Below is a small trained network, with its code and all its weights. Each question gives an input and a target symbol and asks what happens when units are switched off, that is, made to give their printed mean instead of their output.

import numpy as np


def w(rows, s, z=0):
    codes = np.array(rows[::2]) - 128.0
    scale = np.full(codes.shape[1], s)
    scale[-1] = z or s
    return codes * scale


def f(y):
    return y / 2 * (1 + np.tanh(0.7978845608 * (y + 0.044715 * y**3)))


def softmax(a):
    e = np.exp(a - a.max(-1, keepdims=True))
    return e / e.sum(-1, keepdims=True)


def log_softmax(a):
    a = a - a.max(-1, keepdims=True)
    return a - np.log(np.exp(a).sum(-1, keepdims=True))


def net(x, mask):
    ids = ['ΘΠΦΨαβζημξστ'.index(c) for c in x.split()]
    T = len(ids)
    res = E[ids] + P[:T]
    r = res
    for j in range(3):
        rows = slice(4 * j, 4 * j + 4)
        q, k, v = (r @ M[0][rows].T for M in (Q, K, V))
        z = softmax(np.where(np.tri(T) > 0, q @ k.T / 4**0.5, -1e9)) @ v
        o = O[0][rows]
        res = res + np.where(mask[j], z, o[:, -1]) @ o[:, :-1]
    y = f(res @ A[0][:, :-1].T + A[0][:, -1])
    res = res + np.where(mask[3:15], y, B[0][:, -1]) @ B[0][:, :-1]
    return log_softmax(res[-1] @ U[:, :-1].T + U[:, -1])


Q, K, V, O, A, B = {}, {}, {}, {}, {}, {}
E = w([
[1,109,179],'Θ',
[148,70,160],'Π',
[205,148,131],'Φ',
[127,99,250],'Ψ',
[68,129,241],'α',
[114,29,9],'β',
[205,163,220],'ζ',
[182,211,110],'η',
[93,58,148],'μ',
[213,147,125],'ξ',
[139,240,55],'σ',
[154,19,18],'τ',
],0.008)
P = w([
[143,81,120],'0',
[145,149,88],'1',
[151,122,82],'2',
[130,121,82],'3',
[141,132,78],'4',
[153,101,99],'5',
[130,79,98],'6',
[125,64,87],'7',
[176,74,105],'8',
[204,2,130],'9',
],0.0034)
Q[0] = w([
[220,174,124],'h1',
[89,128,194],'h1',
[63,126,213],'h1',
[18,63,189],'h1',
[2,156,148],'h2',
[173,119,100],'h2',
[175,25,129],'h2',
[26,109,112],'h2',
[31,120,156],'h3',
[163,210,129],'h3',
[131,221,115],'h3',
[144,164,190],'h3',
],0.0076)
K[0] = w([
[38,113,165],'h1',
[159,181,35],'h1',
[192,127,100],'h1',
[254,168,64],'h1',
[175,223,186],'h2',
[98,119,92],'h2',
[183,72,93],'h2',
[152,178,148],'h2',
[184,199,81],'h3',
[113,66,94],'h3',
[130,90,108],'h3',
[77,114,39],'h3',
],0.0089)
V[0] = w([
[31,211,106],'h1',
[188,168,105],'h1',
[73,143,203],'h1',
[205,175,70],'h1',
[221,43,103],'h2',
[175,29,104],'h2',
[174,128,183],'h2',
[102,8,103],'h2',
[129,207,56],'h3',
[39,118,71],'h3',
[174,166,245],'h3',
[170,173,215],'h3',
],0.011)
O[0] = w([
[156,47,143,112],'h1',
[208,160,116,130],'h1',
[94,86,225,72],'h1',
[220,160,69,151],'h1',
[119,240,74,255],'h2',
[99,214,56,240],'h2',
[114,173,211,62],'h2',
[63,175,77,220],'h2',
[209,47,65,187],'h3',
[50,2,72,140],'h3',
[157,178,205,42],'h3',
[182,181,232,66],'h3',
],0.0076,0.00079)
A[0] = w([
[254,171,188,152],'n1',
[50,126,149,246],'n2',
[40,150,142,253],'n3',
[107,220,94,123],'n4',
[255,197,195,99],'n5',
[66,182,99,144],'n6',
[100,89,188,14],'n7',
[81,69,94,133],'n8',
[63,13,131,110],'n9',
[119,82,220,15],'n10',
[88,116,181,250],'n11',
[80,203,125,144],'n12',
],0.0052,0.0044)
B[0] = w([
[243,193,118,197],'n1',
[110,47,194,238],'n2',
[89,48,227,252],'n3',
[52,210,128,168],'n4',
[209,242,112,178],'n5',
[54,140,153,171],'n6',
[87,222,72,100],'n7',
[61,98,138,171],'n8',
[125,98,77,169],'n9',
[152,189,48,110],'n10',
[189,64,253,225],'n11',
[22,171,183,161],'n12',
],0.0038,0.0035)
U = w([
[103,3,205,255],'Θ',
[44,174,170,93],'Π',
[148,202,118,70],'Φ',
[89,178,219,175],'Ψ',
[106,123,247,162],'α',
[56,120,31,124],'β',
[146,203,181,103],'ζ',
[211,122,119,32],'η',
[45,53,174,102],'μ',
[152,212,137,70],'ξ',
[254,14,58,182],'σ',
[36,171,46,64],'τ',
],0.0049,0.0036)

Each question gives the input, a string of symbols that net reads in full, and the target symbol t.
The units are the heads (4 rows each of Q, K, V and O) and the neurons (one row each of A and B). Each row of codes is followed by its name. A weight is (code - 128) times the scale printed after its matrix; where a second scale follows, it is the last column's (O, A, B and U).
mask holds one flag per unit, heads first, then neurons. A switched-off unit (its flag False) gives its mean, the last column of its rows in O or B, instead of its output. The means were averaged over made-up inputs and are rounded, as every weight is.
A unit's drop is (log p(t) with every unit on - log p(t) with that unit switched off) / (log p(t) with every unit on - log p(t) with every unit switched off).
The circuit of an input: a set's keep is (log p(t) with only the set's units on - log p(t) with every unit switched off) / (log p(t) with every unit on - log p(t) with every unit switched off). Starting from the 12 units with the biggest drops (on a tie, the unit counted first), units are removed one at a time, each time the one whose removal leaves the highest keep (on an exact tie, the one counted first), for as long as the keep stays at least 0.8.
circuit, biggest first: the units of the circuit, biggest drop first
unit that matters most: the unit with the biggest drop
heads that matter: for each layer, one digit per head in row order, 1 if its drop is at least 0.15 and else 0, layers parted by /
drop when u is switched off: that unit's drop, to one decimal
input Θ α ξ, target Θ: circuit, biggest first : (h1, h2)
input α σ σ β β Φ β β ξ, target β: heads that matter : 011
input σ ξ β σ σ η Φ, target σ: circuit, biggest first : (h3, h1)
input η μ τ τ μ β η, target τ: unit that matters most : h2
input σ τ Φ σ α, target σ: circuit, biggest first : (h1, h3, h2)
input Θ Π β Θ Θ ξ, target Θ: circuit, biggest first : (h1, h3)
input η σ σ α μ, target σ: heads that matter : 111
input β β σ, target β: circuit, biggest first : (h3, h2)
input ζ Ψ ζ, target ζ: heads that matter : 001
input μ τ Π β ζ ξ Ψ τ β σ, target τ: circuit, biggest first : (h2, h3, h1)
input σ σ τ σ Π, target σ: heads that matter : 101
input β Ψ ξ β τ σ, target τ: heads that matter : 011
input σ σ β, target σ: heads that matter : 101
input β η τ, target β: unit that matters most : h2
input β σ σ σ, target σ: heads that matter : 111
input τ β β σ Φ τ, target τ: heads that matter : 010
input σ σ Θ σ, target Θ: drop when h2 is switched off : 0.3
input τ Θ σ β Ψ β σ β, target β: drop when h2 is switched off : 0.5
input Θ Θ η, target Θ: drop when h3 is switched off : 0.1
input η σ σ Π Π, target σ: unit that matters most : h1
